Below are the code and all the weights of a small trained network. Each question names an input and a class and asks about switching units off, where a switched-off unit gives its printed mean instead of its output.

import numpy as np


def w(rows, s, z=0):
    codes = np.array(rows[::2]) - 128.0
    scale = np.full(codes.shape[1], s)
    scale[-1] = z or s
    return codes * scale


def f(y):
    return np.maximum(y, 0)


def log_softmax(a):
    a = a - a.max(-1, keepdims=True)
    return a - np.log(np.exp(a).sum(-1, keepdims=True))


def net(x, mask):
    res = np.array(x, float).reshape(1, 8) / 4 @ E
    y = f(res @ A[0][:, :-1].T + A[0][:, -1])
    res = res + np.where(mask, y, B[0][:, -1]) @ B[0][:, :-1]
    return log_softmax(res[-1] @ U[:, :-1].T + U[:, -1])


A, B = {}, {}
E = w([
[178,148,201],'x0',
[129,144,129],'x1',
[129,118,129],'x2',
[127,132,128],'x3',
[83,170,59],'x4',
[129,149,129],'x5',
[128,129,129],'x6',
[246,121,30],'x7',
],0.011)
A[0] = w([
[50,128,128,224],'n0',
[171,157,7,195],'n1',
[235,100,148,223],'n2',
[131,124,130,85],'n3',
[90,94,184,170],'n4',
[133,149,211,10],'n5',
[38,108,154,254],'n6',
[252,152,149,247],'n7',
[119,113,189,245],'n8',
[94,154,203,159],'n9',
[126,92,168,112],'n10',
[137,88,81,140],'n11',
],0.014,0.006)
B[0] = w([
[99,145,159,196],'n0',
[168,134,86,248],'n1',
[91,39,139,219],'n2',
[96,150,111,128],'n3',
[144,217,100,193],'n4',
[185,111,112,166],'n5',
[79,249,176,221],'n6',
[109,54,148,232],'n7',
[183,224,168,200],'n8',
[182,226,98,200],'n9',
[185,174,99,157],'n10',
[220,159,99,170],'n11',
],0.011,0.016)
U = w([
[141,201,186,224],'0',
[249,196,127,49],'1',
[172,128,106,255],'2',
[154,107,172,42],'3',
[50,201,121,41],'4',
],0.015,0.0077)

Each question gives the input, the list of numbers given to net, and the class t.
The units are the neurons (one row each of A and B). Each row of codes is followed by its name. A weight is (code - 128) times the scale printed after its matrix; where a second scale follows, it is the last column's (A, B and U).
mask holds one flag per neuron, in row order. A switched-off neuron (its flag False) gives its mean, the last column of its row in B, instead of its output. The means were averaged over made-up inputs and are rounded, as every weight is.
A unit's drop is (log p(t) with every unit on - log p(t) with that unit switched off) / (log p(t) with every unit on - log p(t) with every unit switched off).
The circuit of an input: a set's keep is (log p(t) with only the set's units on - log p(t) with every unit switched off) / (log p(t) with every unit on - log p(t) with every unit switched off). Starting from all 12 units, units are removed one at a time, each time the one whose removal leaves the highest keep (on an exact tie, the one counted first), for as long as the keep stays at least 0.8.
units of the circuit, in order: the units of the circuit, biggest drop first
k most important neurons: the k neurons with the biggest drops, biggest first
drop of u: that unit's drop, to one decimal
input [6,0,7,-7,7,6,-2,2], class 2: units of the circuit, in order	n6, n8, n9
input [3,7,-4,-1,-1,6,4,-6], class 1: units of the circuit, in order	n9
input [-4,-1,-7,8,-1,-8,-8,4], class 2: units of the circuit, in order	n8, n9
input [1,-5,1,5,7,4,6,8], class 2: 2 most important neurons	n8, n9
input [4,-3,-6,-4,-1,-1,-8,-5], class 1: 3 most important neurons	n9, n5, n2
input [6,-3,7,5,-2,-8,5,-6], class 1: 3 most important neurons	n9, n5, n10
input [0,6,3,4,-5,-3,-4,1], class 2: 2 most important neurons	n6, n0
input [3,1,1,-1,-1,-8,6,-7], class 1: 3 most important neurons	n9, n5, n10
input [3,6,-3,-4,-3,0,7,5], class 3: drop of n7	0.1
input [2,-8,-7,-4,-7,-4,-1,-5], class 1: drop of n9	0.3
input [3,7,-1,6,-2,-2,7,-6], class 1: drop of n10	0.3
input [3,-3,2,-6,8,1,7,6], class 2: drop of n8	0.3
